Below are the code and all the weights of a small trained network. Each question names an input and a class and asks about switching units off, where a switched-off unit gives its printed mean instead of its output.

import numpy as np


def w(rows, s, z=0):
    codes = np.array(rows[::2]) - 128.0
    scale = np.full(codes.shape[1], s)
    scale[-1] = z or s
    return codes * scale


def norm(h):
    return h / np.sqrt((h * h).mean(-1, keepdims=True) + 1e-5)


def f(y):
    return y / 2 * (1 + np.tanh(0.7978845608 * (y + 0.044715 * y**3)))


def log_softmax(a):
    a = a - a.max(-1, keepdims=True)
    return a - np.log(np.exp(a).sum(-1, keepdims=True))


def net(x, mask):
    res = np.array(x, float).reshape(1, 4) / 4 @ E
    u = 0
    for l in range(2):
        y = f(norm(res) @ A[l][:, :-1].T + A[l][:, -1])
        res = res + np.where(mask[u : u + 8], y, B[l][:, -1]) @ B[l][:, :-1]
        u += 8
    return log_softmax(norm(res)[-1] @ U[:, :-1].T + U[:, -1])


A, B = {}, {}
E = w([
[130,116,120,113,129,127,125,127,136],'x0',
[162,124,192,58,170,181,201,123,82],'x1',
[153,161,124,88,2,139,89,113,151],'x2',
[150,136,205,129,171,160,26,111,217],'x3',
],0.0037)
A[0] = w([
[176,131,192,99,124,164,112,99,186,201],'0.n0',
[113,102,33,192,94,2,111,177,91,3],'0.n1',
[155,131,106,114,33,109,187,170,96,67],'0.n2',
[138,85,179,160,234,129,72,171,145,64],'0.n3',
[149,113,165,83,107,173,135,160,86,64],'0.n4',
[152,185,75,42,136,109,118,128,135,101],'0.n5',
[136,174,128,175,168,61,79,115,227,24],'0.n6',
[54,114,44,133,208,93,196,164,62,232],'0.n7',
],0.0048,0.0015)
B[0] = w([
[106,190,121,131,128,199,111,129,65,190],'0.n0',
[41,158,129,139,169,253,151,70,149,213],'0.n1',
[109,38,188,138,192,33,116,39,168,194],'0.n2',
[45,68,130,178,154,113,188,98,100,188],'0.n3',
[156,209,206,123,135,110,180,104,139,151],'0.n4',
[101,165,132,182,150,86,124,96,76,136],'0.n5',
[156,134,109,54,95,19,144,157,158,172],'0.n6',
[192,201,97,109,96,165,69,200,154,253],'0.n7',
],0.0047)
A[1] = w([
[81,127,121,157,220,145,107,153,128,196],'1.n0',
[86,98,119,168,142,62,109,199,180,161],'1.n1',
[213,83,202,112,108,88,203,91,93,116],'1.n2',
[100,95,141,159,186,204,207,154,122,121],'1.n3',
[144,163,60,168,57,123,52,179,153,114],'1.n4',
[141,177,151,124,95,205,158,123,127,148],'1.n5',
[254,108,97,143,185,94,170,233,96,5],'1.n6',
[72,53,58,236,97,91,93,54,137,45],'1.n7',
],0.0063,0.0013)
B[1] = w([
[113,133,91,131,101,78,191,130,160,222],'1.n0',
[148,89,83,160,67,94,221,82,97,186],'1.n1',
[72,113,80,191,141,90,181,147,167,220],'1.n2',
[78,168,90,115,133,183,68,189,168,224],'1.n3',
[70,137,89,140,239,173,184,206,147,217],'1.n4',
[201,40,94,129,95,61,71,114,104,214],'1.n5',
[186,120,229,92,84,123,40,36,95,198],'1.n6',
[226,122,254,78,104,130,62,102,51,252],'1.n7',
],0.0058,0.004)
U = w([
[53,158,41,140,180,180,139,236,207,246],'0',
[249,122,199,76,82,141,55,83,68,142],'1',
[119,57,97,183,83,10,254,77,139,4],'2',
],0.014,0.00044)

Each question gives the input, the list of numbers given to net, and the class t.
The units are the neurons (one row each of A and B). Each row of codes is followed by its name. A weight is (code - 128) times the scale printed after its matrix; where a second scale follows, it is the last column's (A, B and U).
mask holds one flag per neuron, layer by layer. A switched-off neuron (its flag False) gives its mean, the last column of its row in B, instead of its output. The means were averaged over made-up inputs and are rounded, as every weight is.
A unit's drop is (log p(t) with every unit on - log p(t) with that unit switched off) / (log p(t) with every unit on - log p(t) with every unit switched off).
The circuit of an input: a set's keep is (log p(t) with only the set's units on - log p(t) with every unit switched off) / (log p(t) with every unit on - log p(t) with every unit switched off). Starting from the 12 units with the biggest drops (on a tie, the unit counted first), units are removed one at a time, each time the one whose removal leaves the highest keep (on an exact tie, the one counted first), for as long as the keep stays at least 0.8.
circuit, biggest first: the units of the circuit, biggest drop first
top k neurons: the k neurons with the biggest drops, biggest first
top k neurons in layer l: the k neurons of layer l with the biggest drops, biggest first
drop when u is switched off: that unit's drop, to one decimal
input [0,-6,1,0], class 1: top neuron -> (0.n7)
input [-2,-6,-1,2], class 2: top 2 neurons -> (0.n6 1.n1)
input [5,4,-5,1], class 0: top 4 neurons -> (1.n3 0.n3 1.n7 0.n6)
input [7,8,1,-2], class 2: top 3 neurons -> (1.n2 1.n7 0.n7)
input [-2,1,-1,5], class 0: top 2 neurons in layer 0 -> (0.n0 0.n3)
input [2,-3,0,4], class 2: circuit, biggest first -> (1.n1 0.n6)
input [-2,1,-7,-6], class 1: top 2 neurons -> (0.n7 1.n6)
input [3,-1,8,7], class 0: top 2 neurons -> (1.n4 1.n7)
input [-3,-1,-1,8], class 2: top 3 neurons -> (0.n3 0.n7 0.n6)
input [5,-7,-2,6], class 2: top 3 neurons -> (1.n1 0.n6 0.n7)
input [2,2,-8,-1], class 1: top 2 neurons in layer 0 -> (0.n7 0.n1)
input [-5,-1,7,8], class 0: top 3 neurons -> (1.n4 1.n7 1.n6)
input [0,-1,8,5], class 0: top 2 neurons -> (1.n4 1.n7)
input [0,7,4,-6], class 2: circuit, biggest first -> (1.n2)
input [1,-7,5,-7], class 1: drop when 1.n7 is switched off -> 1.5
input [-8,4,-6,-5], class 1: drop when 1.n6 is switched off -> 0.8
input [4,3,-2,-6], class 1: drop when 0.n7 is switched off -> 2.2
